Here is a tiny trained network, its code and every weight. The questions are about switching its units off for an input and a class, where a switched-off unit gives its printed mean instead of its output.

import numpy as np


def w(rows, s, z=0):
    codes = np.array(rows[::2]) - 128.0
    scale = np.full(codes.shape[1], s)
    scale[-1] = z or s
    return codes * scale


def norm(h):
    return h / np.sqrt((h * h).mean(-1, keepdims=True) + 1e-5)


def f(y):
    return np.maximum(y, 0)


def log_softmax(a):
    a = a - a.max(-1, keepdims=True)
    return a - np.log(np.exp(a).sum(-1, keepdims=True))


def net(x, mask):
    res = np.array(x, float).reshape(1, 6) / 4 @ E
    u = 0
    for l in range(4):
        y = f(norm(res) @ A[l][:, :-1].T + A[l][:, -1])
        res = res + np.where(mask[u : u + 13], y, B[l][:, -1]) @ B[l][:, :-1]
        u += 13
    return log_softmax(norm(res)[-1] @ U[:, :-1].T + U[:, -1])


A, B = {}, {}
E = w([
[126,78,140,91,8,74,97,63,131,203,120],'x0',
[206,143,126,197,27,138,134,156,182,81,137],'x1',
[189,114,12,56,98,164,91,198,122,154,121],'x2',
[137,134,122,129,131,133,132,117,134,131,127],'x3',
[122,125,140,121,121,126,123,139,124,120,134],'x4',
[121,128,119,131,129,125,127,125,129,127,132],'x5',
],0.011)
A[0] = w([
[112,109,155,127,52,120,103,68,127,214,127,44],'0.n0',
[105,113,95,13,195,135,117,158,117,213,122,104],'0.n1',
[170,134,117,223,65,133,132,153,127,111,141,164],'0.n2',
[95,116,158,106,174,132,137,101,108,165,103,148],'0.n3',
[171,127,24,43,117,144,123,215,126,166,131,168],'0.n4',
[190,107,68,108,114,143,125,211,98,164,115,2],'0.n5',
[159,139,87,98,156,142,106,167,148,108,129,50],'0.n6',
[109,122,145,58,202,129,131,137,123,150,122,154],'0.n7',
[103,106,127,103,4,94,128,60,122,170,119,4],'0.n8',
[163,134,101,111,165,140,128,66,139,134,114,145],'0.n9',
[117,120,128,80,31,113,123,79,141,216,118,5],'0.n10',
[66,116,135,35,49,99,132,50,118,241,114,26],'0.n11',
[95,134,134,90,167,117,125,79,129,139,127,106],'0.n12',
],0.012,0.0033)
B[0] = w([
[57,168,177,52,112,84,230,90,147,120,106,211],'0.n0',
[151,112,184,176,188,108,182,80,41,146,80,218],'0.n1',
[148,126,158,164,111,103,100,122,189,126,42,195],'0.n2',
[111,139,83,121,132,113,119,164,161,132,184,184],'0.n3',
[187,115,42,25,82,148,140,115,68,142,59,236],'0.n4',
[77,211,148,128,131,115,83,181,206,116,252,188],'0.n5',
[68,105,149,103,147,95,181,109,148,129,111,166],'0.n6',
[106,168,96,162,100,147,139,124,109,216,134,192],'0.n7',
[117,203,86,190,81,158,237,110,78,188,147,223],'0.n8',
[87,126,149,136,158,114,134,164,104,134,134,147],'0.n9',
[175,92,64,241,111,149,22,118,94,172,166,217],'0.n10',
[160,78,176,50,176,79,44,118,168,36,145,247],'0.n11',
[138,146,112,110,115,125,120,162,149,146,193,172],'0.n12',
],0.019,0.015)
A[1] = w([
[151,107,158,145,87,132,166,119,112,172,42,71],'1.n0',
[72,42,178,145,174,129,139,96,156,64,51,66],'1.n1',
[165,108,106,135,50,148,144,201,147,90,145,104],'1.n2',
[126,121,134,68,120,168,95,135,176,66,108,20],'1.n3',
[130,104,180,22,152,124,59,128,155,104,128,92],'1.n4',
[81,125,130,100,168,146,148,140,115,148,185,88],'1.n5',
[131,97,109,44,168,147,96,206,221,9,95,5],'1.n6',
[161,111,130,184,188,107,114,167,129,137,186,119],'1.n7',
[135,109,195,188,78,175,186,94,147,77,81,147],'1.n8',
[115,171,112,122,8,171,123,124,171,113,100,35],'1.n9',
[86,84,164,220,171,166,100,197,185,220,169,106],'1.n10',
[164,158,155,137,186,77,54,183,202,62,67,54],'1.n11',
[144,52,94,149,117,186,69,148,153,201,128,102],'1.n12',
],0.014,0.0025)
B[1] = w([
[118,154,205,70,131,157,135,156,160,76,182,221],'1.n0',
[114,111,52,187,91,206,66,51,156,134,151,188],'1.n1',
[104,157,85,89,124,142,107,125,178,194,137,176],'1.n2',
[133,141,107,182,222,60,156,167,131,158,88,159],'1.n3',
[127,49,139,138,158,66,129,129,155,75,99,180],'1.n4',
[112,192,146,93,57,148,112,169,103,104,171,228],'1.n5',
[113,180,167,114,213,38,155,149,177,165,32,199],'1.n6',
[125,176,120,140,91,162,127,122,208,130,75,194],'1.n7',
[172,81,178,155,145,51,115,63,91,158,92,250],'1.n8',
[100,142,69,146,84,141,152,214,167,166,113,254],'1.n9',
[92,160,140,189,135,161,5,136,105,103,86,229],'1.n10',
[139,24,104,107,195,196,126,141,72,111,187,234],'1.n11',
[75,148,113,107,64,72,101,88,131,113,156,140],'1.n12',
],0.016,0.0081)
A[2] = w([
[85,131,156,202,142,117,114,134,142,114,211,137],'2.n0',
[145,125,147,116,139,194,252,133,75,117,127,7],'2.n1',
[111,162,161,106,137,122,164,114,86,73,73,74],'2.n2',
[128,94,133,116,164,47,191,106,179,117,97,54],'2.n3',
[131,103,202,232,145,112,120,97,139,94,111,119],'2.n4',
[95,133,121,80,156,142,141,93,76,62,174,133],'2.n5',
[115,116,101,176,110,120,109,105,118,67,144,78],'2.n6',
[161,89,182,154,130,96,171,118,120,121,90,95],'2.n7',
[113,102,171,89,187,85,115,131,206,81,202,4],'2.n8',
[160,84,151,92,129,145,135,113,117,135,173,65],'2.n9',
[177,12,119,125,163,183,40,98,88,111,147,39],'2.n10',
[126,176,156,147,106,186,100,176,147,113,168,47],'2.n11',
[115,119,152,87,166,116,137,173,181,103,130,87],'2.n12',
],0.02,0.0028)
B[2] = w([
[112,145,219,145,163,153,100,132,217,104,93,242],'2.n0',
[39,89,56,74,145,152,136,72,162,166,176,175],'2.n1',
[130,154,60,144,133,152,129,127,171,157,193,171],'2.n2',
[190,160,156,170,118,146,166,155,113,165,74,228],'2.n3',
[6,144,126,143,127,91,200,68,148,121,159,252],'2.n4',
[110,101,180,108,161,117,113,175,73,162,198,218],'2.n5',
[127,121,122,145,163,172,155,178,149,163,118,172],'2.n6',
[92,198,134,134,104,114,127,109,83,151,124,197],'2.n7',
[148,72,131,86,93,112,122,104,204,118,237,208],'2.n8',
[141,130,198,139,156,158,110,194,127,114,98,171],'2.n9',
[139,17,81,239,172,140,60,127,134,31,115,253],'2.n10',
[158,201,108,100,152,125,83,118,58,123,103,205],'2.n11',
[164,93,182,144,114,150,171,77,100,108,98,173],'2.n12',
],0.023,0.011)
A[3] = w([
[132,100,94,123,163,172,162,141,39,105,204,19],'3.n0',
[189,80,136,130,155,98,84,144,41,47,79,9],'3.n1',
[145,187,174,113,111,177,99,132,45,95,101,158],'3.n2',
[162,159,76,104,34,190,143,149,167,60,171,4],'3.n3',
[152,64,140,121,205,113,150,144,121,169,138,106],'3.n4',
[132,113,100,142,157,117,157,143,162,78,105,103],'3.n5',
[89,114,144,146,202,119,136,138,124,115,188,90],'3.n6',
[255,154,113,149,119,182,180,102,150,144,112,53],'3.n7',
[169,144,187,96,172,114,146,186,137,94,25,66],'3.n8',
[141,89,99,162,62,100,60,186,85,152,149,130],'3.n9',
[114,133,112,86,155,109,206,186,94,142,107,56],'3.n10',
[186,91,173,96,117,114,115,148,152,120,181,127],'3.n11',
[204,109,170,120,146,111,82,141,76,105,114,73],'3.n12',
],0.021,0.0026)
B[3] = w([
[136,112,110,166,169,102,149,28,16,163,182,223],'3.n0',
[238,175,155,196,105,28,185,138,31,109,105,229],'3.n1',
[103,189,154,78,209,162,104,145,134,65,156,216],'3.n2',
[105,140,117,179,107,89,6,189,231,168,184,175],'3.n3',
[87,242,69,75,32,147,116,134,158,150,161,236],'3.n4',
[58,53,99,93,135,129,160,144,109,62,87,174],'3.n5',
[165,86,88,61,97,171,90,189,175,49,114,247],'3.n6',
[156,85,109,29,87,106,111,182,172,112,64,175],'3.n7',
[202,90,139,96,164,246,181,113,68,180,17,204],'3.n8',
[147,152,67,155,115,132,103,240,150,85,122,203],'3.n9',
[96,12,187,180,136,189,156,58,158,126,126,191],'3.n10',
[148,54,208,65,154,75,129,140,81,105,94,215],'3.n11',
[197,181,142,219,134,114,197,123,61,140,122,198],'3.n12',
],0.019,0.012)
U = w([
[96,235,164,101,198,198,73,139,123,123,104,78],'0',
[78,103,83,58,160,174,162,66,76,198,193,183],'1',
[86,49,105,207,167,144,119,105,153,58,95,162],'2',
[156,78,101,80,137,190,182,139,152,181,9,196],'3',
[139,90,221,48,127,96,107,135,161,110,205,128],'4',
[211,136,98,155,123,73,132,144,27,124,157,151],'5',
[59,191,168,177,76,98,194,60,159,172,111,69],'6',
[156,164,52,124,54,103,71,203,186,177,118,10],'7',
],0.015,0.0012)

Each question gives the input, the list of numbers given to net, and the class t.
The units are the neurons (one row each of A and B). Each row of codes is followed by its name. A weight is (code - 128) times the scale printed after its matrix; where a second scale follows, it is the last column's (A, B and U).
mask holds one flag per neuron, layer by layer. A switched-off neuron (its flag False) gives its mean, the last column of its row in B, instead of its output. The means were averaged over made-up inputs and are rounded, as every weight is.
A unit's drop is (log p(t) with every unit on - log p(t) with that unit switched off) / (log p(t) with every unit on - log p(t) with every unit switched off).
The circuit of an input: a set's keep is (log p(t) with only the set's units on - log p(t) with every unit switched off) / (log p(t) with every unit on - log p(t) with every unit switched off). Starting from the 12 units with the biggest drops (on a tie, the unit counted first), units are removed one at a time, each time the one whose removal leaves the highest keep (on an exact tie, the one counted first), for as long as the keep stays at least 0.8.
circuit, biggest first: the units of the circuit, biggest drop first
most important unit: the unit with the biggest drop
top k neurons: the k neurons with the biggest drops, biggest first
k most important neurons of layer l: the k neurons of layer l with the biggest drops, biggest first
input [-4,1,5,-7,-5,-1], class 3: most important unit	0.n4
input [4,7,-1,0,0,-1], class 6: top 2 neurons	0.n4, 1.n8
input [7,-6,0,-5,2,-6], class 4: top 2 neurons	0.n4, 0.n11
input [3,7,0,-7,0,4], class 6: top 3 neurons	0.n4, 0.n2, 1.n8
input [-2,0,-8,-5,-8,-8], class 0: top 2 neurons	0.n11, 0.n4
input [-4,-7,1,6,-5,5], class 1: top 2 neurons	0.n10, 0.n1
input [1,-4,-6,8,-3,-6], class 4: circuit, biggest first	2.n8, 0.n8
input [1,-3,0,-3,-1,-8], class 4: top 3 neurons	0.n4, 0.n11, 0.n3
input [-8,0,8,0,-5,5], class 1: top 2 neurons	0.n11, 0.n4
input [8,0,-8,-4,-1,-7], class 4: top 3 neurons	0.n11, 0.n2, 0.n1
input [3,2,-2,-8,6,1], class 6: top 2 neurons	0.n8, 0.n4
input [8,7,-2,-4,4,-4], class 6: top 2 neurons	0.n4, 0.n8
input [-6,1,-2,0,8,1], class 2: top 2 neurons	0.n4, 0.n8
input [6,3,-3,4,2,-7], class 6: top 2 neurons	0.n8, 0.n4
input [-7,-6,1,-7,4,4], class 1: most important unit	0.n10
input [6,0,-2,-1,-8,-2], class 4: top 4 neurons	0.n11, 0.n0, 0.n4, 0.n1
input [1,8,8,8,5,3], class 7: top 2 neurons	0.n11, 0.n0
input [-1,-3,0,-5,8,0], class 0: 4 most important neurons of layer 0	0.n4, 0.n0, 0.n8, 0.n3
input [3,1,0,1,8,6], class 6: 2 most important neurons of layer 0	0.n8, 0.n4
input [-7,4,1,2,-2,4], class 3: most important unit	0.n1
input [-3,0,1,-5,6,-2], class 1: 2 most important neurons of layer 0	0.n11, 0.n10
input [7,1,-3,-3,5,7], class 6: 2 most important neurons of layer 0	0.n8, 0.n4
input [-8,1,8,0,8,-8], class 3: 4 most important neurons of layer 0	0.n8, 0.n5, 0.n4, 0.n10
input [-7,4,1,6,-8,7], class 3: 2 most important neurons of layer 0	0.n1, 0.n10
input [7,-2,0,1,5,8], class 4: 3 most important neurons of layer 0	0.n11, 0.n4, 0.n0
input [0,4,8,-4,1,3], class 3: 3 most important neurons of layer 0	0.n8, 0.n10, 0.n7
input [7,8,1,4,-8,-1], class 7: circuit, biggest first	0.n1
